Below are the code and all the weights of a small trained network. Each question names an input and a target symbol and asks about switching units off, where a switched-off unit gives its printed mean instead of its output.

import numpy as np


def w(rows, s, z=0):
    codes = np.array(rows[::2]) - 128.0
    scale = np.full(codes.shape[1], s)
    scale[-1] = z or s
    return codes * scale


def f(y):
    return y / 2 * (1 + np.tanh(0.7978845608 * (y + 0.044715 * y**3)))


def softmax(a):
    e = np.exp(a - a.max(-1, keepdims=True))
    return e / e.sum(-1, keepdims=True)


def log_softmax(a):
    a = a - a.max(-1, keepdims=True)
    return a - np.log(np.exp(a).sum(-1, keepdims=True))


def net(x, mask):
    ids = ['ΓΞΦΨΩαβδεζηλπστ'.index(c) for c in x.split()]
    T = len(ids)
    res = E[ids] + P[:T]
    q, k, v = (res @ M[0].T for M in (Q, K, V))
    z = softmax(np.where(np.tri(T) > 0, q @ k.T / 4**0.5, -1e9)) @ v
    res = res + np.where(mask[0], z, O[0][:, -1]) @ O[0][:, :-1]
    y = f(res @ A[0][:, :-1].T + A[0][:, -1])
    res = res + np.where(mask[1:13], y, B[0][:, -1]) @ B[0][:, :-1]
    return log_softmax(res[-1] @ U[:, :-1].T + U[:, -1])


Q, K, V, O, A, B = {}, {}, {}, {}, {}, {}
E = w([
[86,124,130,100,90],'Γ',
[130,108,153,170,77],'Ξ',
[116,138,138,115,129],'Φ',
[126,150,149,103,106],'Ψ',
[91,119,131,151,159],'Ω',
[114,147,125,103,102],'α',
[78,193,97,171,22],'β',
[133,90,163,135,131],'δ',
[54,147,78,171,147],'ε',
[119,112,61,165,216],'ζ',
[87,73,92,98,100],'η',
[118,64,42,137,46],'λ',
[97,53,92,177,123],'π',
[188,87,67,82,127],'σ',
[205,174,170,247,97],'τ',
],0.015)
P = w([
[62,19,253,156,92],'0',
[46,88,195,63,192],'1',
[85,107,99,94,221],'2',
[137,82,104,185,194],'3',
[138,70,114,227,180],'4',
[129,88,129,192,150],'5',
[151,127,112,155,137],'6',
[198,146,43,200,143],'7',
[167,108,105,190,130],'8',
],0.0044)
Q[0] = w([
[179,184,93,166,19],'head 0',
[133,44,49,254,83],'head 0',
[244,184,166,107,118],'head 0',
[66,118,221,129,173],'head 0',
],0.0075)
K[0] = w([
[48,253,131,140,59],'head 0',
[206,235,39,125,125],'head 0',
[40,146,179,74,176],'head 0',
[133,32,36,130,241],'head 0',
],0.0065)
V[0] = w([
[49,149,142,254,143],'head 0',
[39,199,181,96,36],'head 0',
[157,53,157,178,32],'head 0',
[179,198,242,191,135],'head 0',
],0.0086)
O[0] = w([
[16,97,162,204,200,253],'head 0',
[86,86,207,194,2,176],'head 0',
[204,18,144,159,142,224],'head 0',
[180,196,244,174,197,39],'head 0',
],0.0084,0.0035)
A[0] = w([
[166,114,192,143,1,125],'neuron 0',
[145,19,67,46,215,211],'neuron 1',
[66,190,196,173,155,226],'neuron 2',
[83,61,101,161,76,93],'neuron 3',
[103,59,143,86,225,133],'neuron 4',
[119,97,207,189,25,138],'neuron 5',
[100,89,85,134,90,134],'neuron 6',
[56,78,89,134,72,136],'neuron 7',
[233,86,190,185,148,253],'neuron 8',
[142,123,246,160,168,225],'neuron 9',
[79,150,135,165,187,122],'neuron 10',
[167,107,69,1,96,212],'neuron 11',
],0.0074,0.0051)
B[0] = w([
[83,153,67,23,96,186],'neuron 0',
[232,179,33,190,149,253],'neuron 1',
[112,234,169,192,79,211],'neuron 2',
[80,7,158,164,255,218],'neuron 3',
[150,162,114,214,225,172],'neuron 4',
[47,151,103,7,140,236],'neuron 5',
[122,37,137,164,148,193],'neuron 6',
[142,86,181,173,181,235],'neuron 7',
[237,180,86,63,83,209],'neuron 8',
[198,185,151,112,54,203],'neuron 9',
[66,158,142,64,150,162],'neuron 10',
[141,143,59,174,3,192],'neuron 11',
],0.0054,0.0076)
U = w([
[114,27,166,10,165,6],'Γ',
[171,103,220,120,19,113],'Ξ',
[130,131,172,107,71,96],'Φ',
[116,218,106,29,22,91],'Ψ',
[98,166,168,199,134,66],'Ω',
[118,121,144,46,57,124],'α',
[101,105,154,102,87,52],'β',
[210,135,203,67,142,255],'δ',
[28,181,162,162,104,214],'ε',
[101,238,62,101,172,66],'ζ',
[122,79,102,127,108,113],'η',
[171,42,115,140,97,147],'λ',
[174,74,162,181,168,108],'π',
[172,160,30,135,38,190],'σ',
[198,253,176,223,90,130],'τ',
],0.0062,0.0049)

Each question gives the input, a string of symbols that net reads in full, and the target symbol t.
The units are the heads (4 rows each of Q, K, V and O) and the neurons (one row each of A and B). Each row of codes is followed by its name. A weight is (code - 128) times the scale printed after its matrix; where a second scale follows, it is the last column's (O, A, B and U).
mask holds one flag per unit, heads first, then neurons. A switched-off unit (its flag False) gives its mean, the last column of its rows in O or B, instead of its output. The means were averaged over made-up inputs and are rounded, as every weight is.
A unit's drop is (log p(t) with every unit on - log p(t) with that unit switched off) / (log p(t) with every unit on - log p(t) with every unit switched off).
The circuit of an input: a set's keep is (log p(t) with only the set's units on - log p(t) with every unit switched off) / (log p(t) with every unit on - log p(t) with every unit switched off). Starting from the 12 units with the biggest drops (on a tie, the unit counted first), units are removed one at a time, each time the one whose removal leaves the highest keep (on an exact tie, the one counted first), for as long as the keep stays at least 0.8.
units of the circuit, in order: the units of the circuit, biggest drop first
unit that matters most: the unit with the biggest drop
k most important neurons: the k neurons with the biggest drops, biggest first
drop when u is switched off: that unit's drop, to one decimal
input τ Ψ Ξ, target τ: units of the circuit, in order : [head 0; neuron 9]
input σ σ λ δ, target σ: units of the circuit, in order : [head 0; neuron 11]
input τ ε ε, target τ: units of the circuit, in order : [head 0; neuron 2; neuron 9]
input σ Ψ Ψ, target σ: units of the circuit, in order : [head 0; neuron 11]
input δ τ Γ σ π, target σ: 4 most important neurons : [neuron 1; neuron 3; neuron 7; neuron 8]
input Ψ σ Γ Ψ σ, target σ: units of the circuit, in order : [head 0; neuron 11; neuron 1]
input λ ζ λ σ ε π Γ δ λ, target λ: unit that matters most : neuron 3
input Ψ ε ε Γ, target ε: 2 most important neurons : [neuron 8; neuron 1]
input ζ ε ε Ψ, target ε: units of the circuit, in order : [head 0; neuron 8]
input σ Ψ Ω τ Ω, target τ: 2 most important neurons : [neuron 5; neuron 3]
input Γ ε π ζ λ Ξ β Ω λ, target Γ: 2 most important neurons : [neuron 5; neuron 3]
input ζ σ σ ε Ψ, target σ: 2 most important neurons : [neuron 11; neuron 3]
input λ δ σ Γ, target σ: 2 most important neurons : [neuron 11; neuron 1]
input ζ Φ ε, target ζ: units of the circuit, in order : [head 0]
input Γ β δ ζ τ Γ τ, target Ψ: 2 most important neurons : [neuron 5; neuron 0]
input Γ ε Ω, target ε: drop when neuron 5 is switched off : -0.1
input η Γ τ Ψ δ τ δ, target τ: drop when head 0 is switched off : 0.9
input α δ Φ ε σ Φ ε σ η, target σ: drop when head 0 is switched off : 1.7
input ζ σ Ω π, target σ: 2 most important neurons : [neuron 1; neuron 11]
input δ ζ σ Ξ, target σ: most important neuron : [neuron 3]
input Φ σ α, target σ: 2 most important neurons : [neuron 11; neuron 3]
